Here is a tiny trained network, its code and every weight. The questions are about switching its units off for an input and a class, where a switched-off unit gives its printed mean instead of its output.

import numpy as np


def w(rows, s, z=0):
    codes = np.array(rows[::2]) - 128.0
    scale = np.full(codes.shape[1], s)
    scale[-1] = z or s
    return codes * scale


def norm(h):
    return h / np.sqrt((h * h).mean(-1, keepdims=True) + 1e-5)


def f(y):
    return np.maximum(y, 0)


def log_softmax(a):
    a = a - a.max(-1, keepdims=True)
    return a - np.log(np.exp(a).sum(-1, keepdims=True))


def net(x, mask):
    res = np.array(x, float).reshape(1, 3) / 4 @ E
    u = 0
    for l in range(2):
        y = f(norm(res) @ A[l][:, :-1].T + A[l][:, -1])
        res = res + np.where(mask[u : u + 8], y, B[l][:, -1]) @ B[l][:, :-1]
        u += 8
    return log_softmax(norm(res)[-1] @ U[:, :-1].T + U[:, -1])


A, B = {}, {}
E = w([
[113,1,164],'x0',
[8,135,99],'x1',
[71,125,222],'x2',
],0.0071)
A[0] = w([
[96,74,255,192],'L0N0',
[184,152,127,43],'L0N1',
[196,154,18,144],'L0N2',
[170,103,60,29],'L0N3',
[144,150,87,2],'L0N4',
[119,145,244,110],'L0N5',
[215,147,154,160],'L0N6',
[184,3,158,167],'L0N7',
],0.0094,0.0048)
B[0] = w([
[8,127,154,253],'L0N0',
[114,130,173,152],'L0N1',
[115,90,123,252],'L0N2',
[167,109,109,152],'L0N3',
[169,114,88,130],'L0N4',
[121,189,97,191],'L0N5',
[152,167,171,229],'L0N6',
[100,88,158,252],'L0N7',
],0.014,0.0054)
A[1] = w([
[69,132,62,77],'L1N0',
[122,97,238,189],'L1N1',
[28,138,107,221],'L1N2',
[159,209,46,224],'L1N3',
[182,59,76,255],'L1N4',
[123,158,116,46],'L1N5',
[69,65,165,202],'L1N6',
[120,254,132,61],'L1N7',
],0.015,0.0031)
B[1] = w([
[197,169,197,180],'L1N0',
[114,179,113,212],'L1N1',
[127,173,145,245],'L1N2',
[117,63,188,195],'L1N3',
[42,255,67,178],'L1N4',
[162,84,142,137],'L1N5',
[193,120,170,222],'L1N6',
[126,56,93,189],'L1N7',
],0.0095,0.011)
U = w([
[162,246,191,183],'0',
[104,226,99,254],'1',
[142,75,175,254],'2',
[122,167,138,47],'3',
[169,142,107,2],'4',
[121,33,92,2],'5',
[153,111,92,2],'6',
],0.013,0.0058)

Each question gives the input, the list of numbers given to net, and the class t.
The units are the neurons (one row each of A and B). Each row of codes is followed by its name. A weight is (code - 128) times the scale printed after its matrix; where a second scale follows, it is the last column's (A, B and U).
mask holds one flag per neuron, layer by layer. A switched-off neuron (its flag False) gives its mean, the last column of its row in B, instead of its output. The means were averaged over made-up inputs and are rounded, as every weight is.
A unit's drop is (log p(t) with every unit on - log p(t) with that unit switched off) / (log p(t) with every unit on - log p(t) with every unit switched off).
The circuit of an input: a set's keep is (log p(t) with only the set's units on - log p(t) with every unit switched off) / (log p(t) with every unit on - log p(t) with every unit switched off). Starting from the 12 units with the biggest drops (on a tie, the unit counted first), units are removed one at a time, each time the one whose removal leaves the highest keep (on an exact tie, the one counted first), for as long as the keep stays at least 0.8.
circuit, biggest first: the units of the circuit, biggest drop first
most important unit: the unit with the biggest drop
k most important neurons: the k neurons with the biggest drops, biggest first
k most important neurons of layer l: the k neurons of layer l with the biggest drops, biggest first
drop of u: that unit's drop, to one decimal
input [6,-4,-7], class 1: most important unit => L1N4
input [3,-4,8], class 1: circuit, biggest first => (L0N0 L0N5)
input [-2,6,-5], class 0: 3 most important neurons of layer 1 => (L1N0 L1N3 L1N1)
input [-7,6,-3], class 2: circuit, biggest first => (L1N3 L0N0 L1N4 L1N7)
input [4,7,-6], class 0: 2 most important neurons => (L1N0 L1N6)
input [6,-7,-4], class 0: circuit, biggest first => (L1N1 L1N3)
input [2,-1,-4], class 1: circuit, biggest first => (L1N4 L0N0)
input [3,5,-5], class 0: 3 most important neurons => (L1N0 L1N6 L1N7)
input [-7,-3,3], class 2: 2 most important neurons => (L1N7 L0N0)
input [-8,-4,-4], class 2: circuit, biggest first => (L1N3 L1N7)
input [-4,-3,2], class 2: 2 most important neurons of layer 0 => (L0N0 L0N7)
input [5,-2,-6], class 1: 2 most important neurons => (L1N4 L0N0)
input [-4,7,-6], class 0: 4 most important neurons => (L1N0 L1N3 L0N6 L1N1)
input [-5,-1,-3], class 2: most important neuron => (L1N3)
input [-6,0,1], class 2: 2 most important neurons => (L0N0 L1N3)
input [6,-6,-7], class 1: 3 most important neurons of layer 1 => (L1N4 L1N3 L1N0)
input [-5,4,3], class 2: 3 most important neurons => (L0N0 L1N7 L0N7)
input [2,-2,-4], class 1: 4 most important neurons of layer 1 => (L1N4 L1N0 L1N3 L1N2)
input [-2,6,-3], class 0: 2 most important neurons => (L1N0 L0N6)
input [3,-4,6], class 1: 2 most important neurons => (L0N0 L0N5)
input [-1,8,-7], class 0: circuit, biggest first => (L1N0)
input [-5,0,-4], class 2: 2 most important neurons => (L1N3 L0N7)
input [6,-3,-8], class 1: 2 most important neurons => (L1N4 L0N0)
input [-8,1,4], class 2: 3 most important neurons of layer 1 => (L1N7 L1N3 L1N4)
input [4,5,-5], class 0: drop of L1N6 => 0.4
input [5,6,-3], class 0: drop of L1N3 => 0.3
input [-7,-1,-3], class 2: drop of L1N3 => 0.2
input [0,7,-3], class 0: most important neuron of layer 1 => (L1N0)
